Below are the code and all the weights of a small trained network. Each question names an input and a class and asks about switching units off, where a switched-off unit gives its printed mean instead of its output.

import numpy as np


def w(rows, s, z=0):
    codes = np.array(rows[::2]) - 128.0
    scale = np.full(codes.shape[1], s)
    scale[-1] = z or s
    return codes * scale


def f(y):
    return y / 2 * (1 + np.tanh(0.7978845608 * (y + 0.044715 * y**3)))


def log_softmax(a):
    a = a - a.max(-1, keepdims=True)
    return a - np.log(np.exp(a).sum(-1, keepdims=True))


def net(x, mask):
    res = np.array(x, float).reshape(1, 8) / 4 @ E
    y = f(res @ A[0][:, :-1].T + A[0][:, -1])
    res = res + np.where(mask, y, B[0][:, -1]) @ B[0][:, :-1]
    return log_softmax(res[-1] @ U[:, :-1].T + U[:, -1])


A, B = {}, {}
E = w([
[147,113,97,146,97,129,103],'x0',
[182,88,185,11,24,185,167],'x1',
[144,143,157,116,132,105,104],'x2',
[133,111,107,129,123,135,116],'x3',
[215,67,185,192,203,172,184],'x4',
[75,24,165,162,80,54,156],'x5',
[123,127,133,118,139,129,129],'x6',
[133,137,146,118,134,117,126],'x7',
],0.011)
A[0] = w([
[166,87,168,85,64,67,135,2],'n1',
[55,182,108,79,78,96,83,140],'n2',
[63,121,128,72,75,82,111,41],'n3',
[253,71,157,128,185,168,177,86],'n4',
[87,161,85,207,214,53,82,131],'n5',
[254,28,223,183,198,176,153,98],'n6',
[229,252,52,69,175,190,122,75],'n7',
[82,143,97,40,75,75,104,53],'n8',
[186,157,151,64,90,233,152,141],'n9',
[73,18,141,122,104,5,176,72],'n10',
[44,165,91,36,93,107,94,86],'n11',
[177,59,166,17,34,165,185,134],'n12',
[151,125,157,32,56,158,152,115],'n13',
[126,241,87,84,127,179,125,140],'n14',
],0.0092,0.0039)
B[0] = w([
[54,160,136,142,147,92,119,167],'n1',
[148,177,131,109,85,133,154,194],'n2',
[123,102,127,125,89,183,125,172],'n3',
[103,186,133,120,63,190,136,213],'n4',
[194,129,52,103,199,96,156,233],'n5',
[159,169,129,81,62,191,130,247],'n6',
[61,24,194,164,146,87,74,227],'n7',
[136,155,122,155,61,180,90,184],'n8',
[147,87,108,180,170,90,149,212],'n9',
[65,65,199,166,108,86,85,205],'n10',
[139,169,92,74,89,222,170,194],'n11',
[131,131,91,81,179,9,148,247],'n12',
[163,128,63,92,177,87,173,209],'n13',
[111,99,145,203,82,161,62,196],'n14',
],0.012,0.016)
U = w([
[186,192,36,124,252,49,133,145],'0',
[170,192,131,92,72,228,125,3],'1',
[65,65,220,176,141,93,61,185],'2',
],0.011,0.0025)

Each question gives the input, the list of numbers given to net, and the class t.
The units are the neurons (one row each of A and B). Each row of codes is followed by its name. A weight is (code - 128) times the scale printed after its matrix; where a second scale follows, it is the last column's (A, B and U).
mask holds one flag per neuron, in row order. A switched-off neuron (its flag False) gives its mean, the last column of its row in B, instead of its output. The means were averaged over made-up inputs and are rounded, as every weight is.
A unit's drop is (log p(t) with every unit on - log p(t) with that unit switched off) / (log p(t) with every unit on - log p(t) with every unit switched off).
most important unit: the unit with the biggest drop
top k neurons: the k neurons with the biggest drops, biggest first
drop of u: that unit's drop, to one decimal
input [0,8,-2,7,5,-7,1,3], class 0: most important unit : n12
input [5,6,-1,-6,-3,5,8,-7], class 0: top 3 neurons : [n12; n13; n7]
input [8,-1,-3,8,7,7,-7,0], class 1: top 3 neurons : [n6; n7; n4]
input [4,5,1,-5,-1,-7,-1,6], class 2: top 2 neurons : [n7; n14]
input [-1,8,-5,-1,-8,8,7,-6], class 0: top 3 neurons : [n12; n13; n6]
input [-3,-6,7,-7,4,-7,-8,-1], class 2: top 2 neurons : [n7; n12]
input [3,3,-8,-8,-3,-5,5,-5], class 2: top 3 neurons : [n7; n5; n14]
input [0,6,4,6,7,6,3,8], class 1: top 4 neurons : [n6; n4; n5; n7]
input [3,7,7,-5,7,0,-3,4], class 0: top 3 neurons : [n12; n9; n13]
input [8,-3,-2,-6,-5,-5,-7,-1], class 1: top 2 neurons : [n11; n10]
input [-6,-6,2,-2,7,6,0,-6], class 1: top 2 neurons : [n6; n12]
input [0,2,0,2,-2,1,5,-1], class 0: top 2 neurons : [n6; n4]
input [3,2,6,-8,-3,-6,-2,0], class 2: drop of n7 : 0.5
input [-7,8,8,-8,-4,-6,-6,8], class 0: drop of n13 : 1.2
input [0,0,0,-6,-3,-7,6,-5], class 2: drop of n7 : 0.2
input [-7,6,-1,-5,-2,-6,-2,5], class 0: most important unit : n13
